Below is a small trained network, with its code and all its weights. Each question gives an input and a class and asks what happens when units are switched off, that is, made to give their printed mean instead of their output.

import numpy as np


def w(rows, s, z=0):
    codes = np.array(rows[::2]) - 128.0
    scale = np.full(codes.shape[1], s)
    scale[-1] = z or s
    return codes * scale


def f(y):
    return y / 2 * (1 + np.tanh(0.7978845608 * (y + 0.044715 * y**3)))


def log_softmax(a):
    a = a - a.max(-1, keepdims=True)
    return a - np.log(np.exp(a).sum(-1, keepdims=True))


def net(x, mask):
    res = np.array(x, float).reshape(1, 5) / 4 @ E
    y = f(res @ A[0][:, :-1].T + A[0][:, -1])
    res = res + np.where(mask, y, B[0][:, -1]) @ B[0][:, :-1]
    return log_softmax(res[-1] @ U[:, :-1].T + U[:, -1])


A, B = {}, {}
E = w([
[175,82,123,223,170,19,171,172,57],'x0',
[201,105,213,162,72,108,140,1,199],'x1',
[240,164,108,46,133,98,19,135,57],'x2',
[140,37,198,17,72,146,213,173,70],'x3',
[56,29,70,133,83,98,57,36,41],'x4',
],0.0077)
A[0] = w([
[75,54,82,101,108,119,85,52,129,61],'n1',
[98,172,69,164,186,71,83,104,169,94],'n2',
[168,97,183,190,206,33,167,130,85,147],'n3',
[87,41,49,125,91,86,47,74,63,110],'n4',
[6,65,118,221,139,104,243,154,205,29],'n5',
[104,155,76,178,187,115,90,90,210,115],'n6',
[47,177,127,95,63,238,121,89,183,126],'n7',
[169,92,182,153,87,124,122,61,216,81],'n8',
[205,114,192,146,78,117,131,48,160,65],'n9',
[255,169,105,87,160,82,51,124,68,74],'n10',
[158,177,87,208,136,125,62,87,162,86],'n11',
[52,168,60,90,202,187,95,229,87,105],'n12',
[150,85,115,208,161,58,159,117,35,178],'n13',
[137,182,123,15,102,190,32,91,152,148],'n14',
[172,127,202,154,96,94,140,16,146,116],'n15',
[136,196,83,167,166,105,72,105,142,109],'n16',
[23,140,50,100,154,131,142,240,73,85],'n17',
[145,14,206,52,97,112,194,149,66,150],'n18',
[242,186,127,108,153,149,143,188,173,32],'n19',
[33,131,144,204,153,153,197,109,172,5],'n20',
[185,186,168,144,181,180,173,206,193,79],'n21',
[201,215,188,112,183,115,196,215,200,52],'n22',
[101,181,72,219,171,148,74,67,155,124],'n23',
[171,86,129,213,146,73,161,180,118,93],'n24',
[80,146,81,108,178,162,145,172,90,43],'n25',
[134,62,168,30,85,147,174,148,133,196],'n26',
[240,109,97,141,133,48,106,167,95,84],'n27',
],0.0073,0.0022)
B[0] = w([
[61,138,105,141,126,81,125,115,121,195],'n1',
[139,140,122,68,77,138,166,148,99,196],'n2',
[102,193,161,158,112,180,114,171,184,215],'n3',
[45,117,93,131,107,56,144,74,178,237],'n4',
[191,22,161,117,151,141,63,114,186,243],'n5',
[139,127,98,93,76,148,177,195,118,201],'n6',
[114,167,200,193,110,181,80,189,178,223],'n7',
[158,168,151,147,137,88,141,104,122,205],'n8',
[191,195,123,144,166,89,149,74,90,207],'n9',
[168,2,174,111,146,148,70,104,173,236],'n10',
[163,139,66,69,61,150,160,170,80,202],'n11',
[197,160,142,175,159,64,152,81,94,241],'n12',
[82,169,157,169,106,142,106,172,154,216],'n13',
[121,104,181,223,133,165,69,188,189,235],'n14',
[165,192,136,145,167,99,172,78,99,215],'n15',
[141,105,120,69,78,145,168,152,116,195],'n16',
[192,192,182,149,162,74,166,68,87,235],'n17',
[146,137,92,67,75,119,184,188,94,233],'n18',
[66,93,94,115,131,62,116,81,118,207],'n19',
[186,41,129,108,148,151,97,100,154,201],'n20',
[65,99,97,132,87,73,138,88,153,233],'n21',
[31,116,83,121,83,58,126,81,142,254],'n22',
[140,120,107,82,47,138,175,162,86,220],'n23',
[106,158,153,180,104,158,95,175,134,194],'n24',
[185,164,138,151,131,83,134,96,135,175],'n25',
[141,131,126,90,76,127,178,199,117,213],'n26',
[129,100,189,162,133,175,79,147,170,202],'n27',
],0.0087,0.0089)
U = w([
[150,138,102,53,88,134,189,195,103,121],'0',
[194,205,140,156,164,94,163,60,106,113],'1',
[6,111,97,127,119,85,138,72,139,119],'2',
[180,30,148,120,147,144,88,122,154,146],'3',
[91,179,164,196,125,160,104,202,157,110],'4',
[117,139,129,124,150,147,146,143,123,255],'5',
[119,136,83,138,195,165,135,140,113,98],'6',
[113,124,109,105,169,161,133,115,108,102],'7',
],0.014,0.0096)

Each question gives the input, the list of numbers given to net, and the class t.
The units are the neurons (one row each of A and B). Each row of codes is followed by its name. A weight is (code - 128) times the scale printed after its matrix; where a second scale follows, it is the last column's (A, B and U).
mask holds one flag per neuron, in row order. A switched-off neuron (its flag False) gives its mean, the last column of its row in B, instead of its output. The means were averaged over made-up inputs and are rounded, as every weight is.
A unit's drop is (log p(t) with every unit on - log p(t) with that unit switched off) / (log p(t) with every unit on - log p(t) with every unit switched off).
The circuit of an input: a set's keep is (log p(t) with only the set's units on - log p(t) with every unit switched off) / (log p(t) with every unit on - log p(t) with every unit switched off). Starting from the 12 units with the biggest drops (on a tie, the unit counted first), units are removed one at a time, each time the one whose removal leaves the highest keep (on an exact tie, the one counted first), for as long as the keep stays at least 0.8.
circuit, biggest first: the units of the circuit, biggest drop first
most important unit: the unit with the biggest drop
top k neurons: the k neurons with the biggest drops, biggest first
drop of u: that unit's drop, to one decimal
input [5,-6,-6,-3,-1], class 1: circuit, biggest first : [n17]
input [6,0,5,-4,-3], class 4: top 2 neurons : [n3; n5]
input [-6,6,7,8,2], class 0: top 2 neurons : [n18; n26]
input [8,-7,5,-1,0], class 4: top 3 neurons : [n13; n27; n3]
input [8,-8,-3,-6,8], class 1: top 3 neurons : [n17; n12; n22]
input [-2,6,3,-7,-8], class 2: top 2 neurons : [n22; n19]
input [-1,-8,2,-7,-8], class 1: top 3 neurons : [n12; n17; n25]
input [7,3,1,8,8], class 0: top 4 neurons : [n18; n26; n22; n21]
input [-6,-2,-7,-7,1], class 0: circuit, biggest first : [n23; n6]
input [8,-3,-7,7,-2], class 4: top 4 neurons : [n3; n24; n13; n10]
input [8,7,-7,1,-3], class 4: top 2 neurons : [n3; n24]
input [-1,-5,-5,8,8], class 0: top 4 neurons : [n18; n26; n22; n21]
input [5,7,-8,4,3], class 3: top 4 neurons : [n5; n20; n17; n12]
input [7,2,7,-2,-8], class 2: most important unit : n22
input [-8,7,-1,-7,0], class 4: top 2 neurons : [n7; n14]
input [-7,-7,7,-6,-5], class 1: top 3 neurons : [n12; n17; n5]
input [5,6,-7,3,3], class 3: top 3 neurons : [n5; n20; n17]
input [6,7,6,-8,6], class 0: top 2 neurons : [n11; n23]
input [7,-2,-5,-4,1], class 4: drop of n23 : 0.0
input [1,-2,6,4,-2], class 3: drop of n10 : 0.4
input [-8,-1,3,-5,1], class 4: most important unit : n14
input [-1,1,7,-5,1], class 3: drop of n10 : 1.6
input [-8,-1,5,0,3], class 4: drop of n14 : 0.1
